Each row has a name. Each piece below is followed by the name of the row it came from, unless a question asks for something else. Each question is about the rows just above it. Places in a row count from 1.

Mafi: [119 127 106 130 130 171 152 130]
mika: [ 64 121 124  92 121 134  71 111]
buto: [ 92 112 134  64 124 121 121  71]
Which value appears more than once in mika?  [121]
Changed mika: [ 63 121 124  92 121 134  71 111]. Place and old value:  1, [64]
Repeated in buto:  [121]
The value that Mafi holds more than once:  [130]
Put [ 64  71  92 112 121 121 124 134] back in order: which row is it?  buto

Ruf: [138 158 123 120 147 129 141 148 102 144 149 125  97 105 122  96 155 147
 101  95 133  98 118 139 165 166 101 115 158 124 169  93  90 172 130 170
 168 140  88 107  94 160 163 137  92 138  88 161  82 130 165 151 152 119
  94  93 133 150 156  87  83  98]
parus: [115 116 115 115 117 126 144 185 124 112 124  84  72  85 109  67 121 136
  79 138 172 109 115 168 158 187  94 141 176 175 155  85  67 164 105 144
 153 180  55  90  80 188 186  74 118 156  67 135  88 108 171 150 152 172
 113 114 110 142 157 106  81 101]
modez: [115 116 115 115 117 126 144 185 124 112 124  84  72  85 109  67 121 136
  79 138 172 109 115 168 158 187  94 141 176 175 155  85  67 164 105 144
 153 180  55  90  80 188 186  74 118 156  67 135  88 108 171 150 152 172
 113 114 110 142 157 106  81 110]
Number of entries in [115 116 115 115 117 126 144 185 124 112 124  84  72  85 109  67 121 136
  79 138 172 109 115 168 158 187  94 141 176 175 155  85  67 164 105 144
 153 180  55  90  80 188 186  74 118 156  67 135  88 108 171 150 152 172
 113 114 110 142 157 106  81 110]:  62
How many entries does [115 116 115 115 117 126 144 185 124 112 124  84  72  85 109] have?  15
[138 158 123 120 147 129 141 148 102 144 149 125  97 105 122  96 155 147
 101  95 133  98 118 139 165 166 101 115 158 124 169  93  90 172 130 170
 168 140  88 107  94 160 163 137  92 138  88 161  82 130 165 151 152 119
  94  93 133 150 156  87  83  98] is in which row?  Ruf

lodop: [ 95 105 116 127  95]
nevel: [127 145 134 167 167]
Godut: [163  72  65  76  76]
feb: [169 197  65 146 146]
sufu: [126 108 125 100 100]
gomo: [ 95 139 167  94  94]
Gado: [161 136 155  88  88]
kug: [142 100 124 104 104]
zez: [157  96 129 107 107]
daz: [117 105 127  95  95]
Nif: [ 90 149 136 134 134]
nuga: [189 104 150 100 100]
One entry of gomo was changed: [ 95 139 167  93  94]. Where, and from what?  4, [94]
Changed Nif: [ 90 148 136 134 134]. Place and old value:  2, [149]
Put [105  95  95 127 117] back in order: which row is it?  daz

lam: [121 143 120 107]
Vesub: [127 143 120 107]
Kas: [123 111 144 169]
Saro: [133 170 151 154]
rogir: [132 103 149 110]
rudo: [133 148 151 154]
Puza: [179 179 144  80]
tupo: [137 179 127 103]
How many entries does [132 103] have?  2
Put [110 149 103 132] back in order: which row is it?  rogir
Count the entries of [132 103 149 110]:  4
Which value appears more than once in Puza?  [179]
Changed lam: [121 143 121 107]. Place and old value:  3, [120]

sesob: [117 141 127 116 125 137 127 151 143 102 164  92 126 130 122 152 127 128
 127 144 148 142 127 137 146 101 133 127 137 120 116 140 128 123 136 116
 120 134 116 122 124 138 116 128]
tubo: [109 146 132 105 129 117 138 126 148 143 130 130 140 123 138 106 116 114
 130 122 122 152 118 104 129 136 126 121 130 114 140 138 143 158 138 115
 137 140 139 129 153 135  99 142]
lenap: [180 140 113  82 106 154 176 141 151 129 147  63 127 118 113 195 100 137
 159 183 172 161 182  78 147  98 116  90 131  52 183 113 140 117 139 100
 112 148 154 119 108 108  81  93]
lopiv: [130 123 123 122 138 120 123 108 130 146 135 132 124 147 133 128 120 153
 120 136 136 136 135 120 142 128 113 124 115 114 163 134 136 110 119 132
 126 115 136 142 117 131 128 140]
zoti: [120 125 139 128 135 128 130 116 129 143 120 130 126 130 136 112 117 127
 118 128 128 119 128 117 128 118 110 139 136 133 124 119 134 132 132 120
 120 129 117 119 133 124 125 126]
Baz: [126 131 130 127 135 124 122 125 126 122 132 134 127 132 129 126 130 126
 121 121 120 126 119 145 127 128 131 133 120 133 118 132 131 120 126 130
 133 125 124 132 126 134 140 131]
tunaf: [130 131 146 133 138 138 126 107 119 139 118 132 119 136 134 119 115 122
 119 131 124 128 139 115 132 113 108 134 132 125 135 114 130 137 130 125
 117 142 128 126 127 112 121 121]
Where does [126 131 130 127 135 124 122 125 126 122 132 134 127 132 129 125 130 126
 121 121 120 126 119 145 127 128 131 133 120 133 118 132 131 120 126 130
 133 125 124 132 126 134 140 131] differ from Baz, and what was there?  16, [126]
Changed tunaf: [130 131 146 133 139 138 126 107 119 139 118 132 119 136 134 119 115 122
 119 131 124 128 139 115 132 113 108 134 132 125 135 114 130 137 130 125
 117 142 128 126 127 112 121 121]. Place and old value:  5, [138]
Where does [109 146 132 105 129 116 138 126 148 143 130 130 140 123 138 106 116 114
 130 122 122 152 118 104 129 136 126 121 130 114 140 138 143 158 138 115
 137 140 139 129 153 135  99 142] differ from tubo, and what was there?  6, [117]
[126 131 130 127 135 124 122 125 126 122 132 134 127 132 129 126 130 126
 121 121 120 126 119 145 127 128 131 133 120 133 118 132 131 120 126 130
 133 125 124 132 126 134 140 131]  Baz
Where does [126 131 130 127 135 124 122 125 126 122 132 134 127 132 129 126 130 126
 121 121 120 126 119 145 127 128 131 133 120 133 118 131 131 120 126 130
 133 125 124 132 126 134 140 131] differ from Baz, and what was there?  32, [132]

bem: [143 133 106 106 107  81 150 106 153 136 145 111 145  77 106 116 116 160
 152 158 120  83 121 178 147]
Rel: [101 105  80 121 123 157 118 142 158 189 128 155 130  74 112 190 151 136
 115 132 100 111  77 162 115]
zozev: [157 155 121 115 101 100 142 105  77  74  80 161 158 136 112 115 132 118
 111 130 151 190 128 123 189]
deruk: [137 115  94  97  92  69 168  48 172 156 156 134 157  70 149 138  99 152
 162 162  89  71 128 201 130]
Number of entries in [157 155 121 115 101 100]:  6
[189 157 155 121 115 101 100 142 105  77  74  80 161 158 136 112 115 132
 118 111 130 151 190 128 123] is which row reordered?  zozev
Where does [143 133 106 106 107  81 150 106 153 136 145 111 145  77 106 116 115 160
 152 158 120  83 121 178 147] differ from bem, and what was there?  17, [116]
Repeated in Rel:  [115]
Count the entries of [101 105  80 121 123 157 118 142 158 189 128 155 130  74 112 190 151 136
 115]:  19

rupiv: [119 140 134 109 142 127 123 134 111]
dizel: [ 98  94  96 137 131 149 139 167 108]
noza: [161  89 104  97  63 111 179 154 184]
vuse: [ 63 154 161 104 179 184  89 110  97]
rumom: [167 108  93 139  96  98 149 131 137]
bog: [115 115 133 147 138 133 112 137 147]
Kuris: [160 118 112 111 118  87 128 156 136]
guze: [147 142 108 126 116 112 140 109  98]
Mipez: [114 156 134 117 142 137 121 107  92]
The value that Kuris holds more than once:  [118]
Count the entries of [119 140 134 109 142 127 123 134 111]:  9
How many entries does [147 142 108 126 116 112 140 109  98] have?  9
Put [ 63  89  97 104 110 154 161 179 184] back in order: which row is it?  vuse
Which row holds these entries in another order? [137 131 149  98  96 139  93 108 167]  rumom

